[[154 106]
 [114 142]
 [138 117]]
=>
[154 142]

[[142 154 131]
 [128 137 157]
 [152 130 128]]
=>
[142 137 128]

[[126 124 126 120]
 [100 110 127 109]
 [146 149 100 152]
 [110  99 130 121]]
=>
[126 110 100 121]

[[149 113 150 124 123]
 [123 110  99 103 131]
 [119 105 136 132 124]]
=>
[149 110 136]

[[117 103]
 [110 104]
 [123 102]]
=>
[117 104]

[[105 120 134 128]
 [106 114 135 134]
 [103 131 132 115]]
=>
[105 114 132]

[[143 128 132]
 [125 100 124]
 [126 128 128]
 [122 134 112]]
=>
[143 100 128]

[[137 137]
 [143 150]
 [131 135]
 [137 142]]
=>
[137 150]

[[153 119 100]
 [123 155 132]
 [125 128 141]
 [116 110 139]
 [123 128 135]]
=>
[153 155 141]
---
[[132 123 137 132 132 131]
 [121 125 138 113 117 115]
 [124 107 146 106 108  99]
 [125 122 135 137 140 122]
 [130 131 114 126 123 137]
 [134 132 133 131 126 131]
 [138 110 131 122 128 113]
 [131 130 136 138 123 135]
 [120 141 135 155 142 140]
 [105 140 145 153 130 150]
 [145 107 120 112 138 116]
 [128 125 122 134 125 143]]
=>
[[128 145 105 120 131 138 134 130 125 124 121 132]
 [125 107 140 141 130 110 132 131 122 107 125 123]
 [122 120 145 135 136 131 133 114 135 146 138 137]
 [134 112 153 155 138 122 131 126 137 106 113 132]
 [125 138 130 142 123 128 126 123 140 108 117 132]
 [143 116 150 140 135 113 131 137 122  99 115 131]]

[[134 131 131 116 130]
 [143 132 125 128 137]
 [151 132 121 132 132]
 [135 131 135 133 131]]
=>
[[135 151 143 134]
 [131 132 132 131]
 [135 121 125 131]
 [133 132 128 116]
 [131 132 137 130]]

[[121 142 119 136 131 131 134 117 129]
 [131 124 117 133 126 141 122 121 149]
 [125 102 141 138 118 140 116 129 137]
 [127  99 137 135 123 142 126 137 138]
 [128 134 119 132 129 133 135 117 129]
 [137 133 123 124 127 132 127 131 124]
 [129 141 129 116 127 119 138 131 114]
 [120 124 139 133 122 129 134 131 134]]
=>
[[120 129 137 128 127 125 131 121]
 [124 141 133 134  99 102 124 142]
 [139 129 123 119 137 141 117 119]
 [133 116 124 132 135 138 133 136]
 [122 127 127 129 123 118 126 131]
 [129 119 132 133 142 140 141 131]
 [134 138 127 135 126 116 122 134]
 [131 131 131 117 137 129 121 117]
 [134 114 124 129 138 137 149 129]]

[[138 115 108 140 129 143 119 118]
 [140  99 103 148 129 154 113 131]
 [128 131 141 125 136 112 121 131]
 [107 138 137 122 125 133 143 132]
 [124 117 126 130 125 119 137 130]
 [133 105 125 134 124 133 114 132]
 [139 143 131 130 141 115 125 122]
 [152 138 137 124 142 100 127 130]
 [151 143 133 125 148 104 136 126]
 [113 131 136 121 109 124 136 107]
 [111 140 131 124 126 126 134 142]
 [116 136 133 129 123 129 132 129]]
=>
[[116 111 113 151 152 139 133 124 107 128 140 138]
 [136 140 131 143 138 143 105 117 138 131  99 115]
 [133 131 136 133 137 131 125 126 137 141 103 108]
 [129 124 121 125 124 130 134 130 122 125 148 140]
 [123 126 109 148 142 141 124 125 125 136 129 129]
 [129 126 124 104 100 115 133 119 133 112 154 143]
 [132 134 136 136 127 125 114 137 143 121 113 119]
 [129 142 107 126 130 122 132 130 132 131 131 118]]

[[140 125 135 127 129 126 121 129 121 127 129 121]
 [132 126 127 127 131 122 127 130 132 138 129 122]
 [122 132 102 130 131 139 134 123 140 131 128 130]
 [143 128 137 125 129 124 133 138 127 134 126 125]
 [117 130 118 130 125 127 139 113 138 123 128 129]]
=>
[[117 143 122 132 140]
 [130 128 132 126 125]
 [118 137 102 127 135]
 [130 125 130 127 127]
 [125 129 131 131 129]
 [127 124 139 122 126]
 [139 133 134 127 121]
 [113 138 123 130 129]
 [138 127 140 132 121]
 [123 134 131 138 127]
 [128 126 128 129 129]
 [129 125 130 122 121]]

[[124 156 126 144 115 129]
 [125 125 118 139 136 123]
 [121 136 113 139 134 121]
 [124 127 119 137 135 123]]
=>
[[124 121 125 124]
 [127 136 125 156]
 [119 113 118 126]
 [137 139 139 144]
 [135 134 136 115]
 [123 121 123 129]]

[[132 129 132 134 129 131 129 156]
 [129 130 135 111 134 126 128 131]
 [127 132 133 126 134 138 129 131]
 [131 129 129 127 131 126 135 133]
 [130 131 131 139 128 132 131 130]
 [132 129 129 134 132 127 131 130]
 [127 131 134 153 134 125 130 131]]
=>
[[127 132 130 131 127 129 132]
 [131 129 131 129 132 130 129]
 [134 129 131 129 133 135 132]
 [153 134 139 127 126 111 134]
 [134 132 128 131 134 134 129]
 [125 127 132 126 138 126 131]
 [130 131 131 135 129 128 129]
 [131 130 130 133 131 131 156]]
---
[[128 129 150]
 [131 136 121]
 [140 132 117]
 [122 123 151]
 [121 128 132]]
=>
[[129 150]
 [136 121]]

[[121 115 100]
 [130 140 120]
 [122 127 149]
 [120 130 135]
 [143 114 112]]
=>
[[115 100]
 [140 120]]

[[137 134 125 123 133]
 [119 127 130 124 136]
 [156 127 132 132 119]
 [149 124 117 121 129]]
=>
[[134 125]
 [127 130]]

[[130 119 125 129 131]
 [123 139 121 120 132]
 [137 130 123 122 106]
 [121 131 125 132 131]]
=>
[[119 125]
 [139 121]]

[[126 116 127 134]
 [126 151 129 135]
 [127 130 129 129]
 [131 104 129 124]]
=>
[[116 127]
 [151 129]]

[[154 148 122 135]
 [ 99 116 134 137]
 [131 129 127 126]
 [140 134 125 129]]
=>
[[148 122]
 [116 134]]
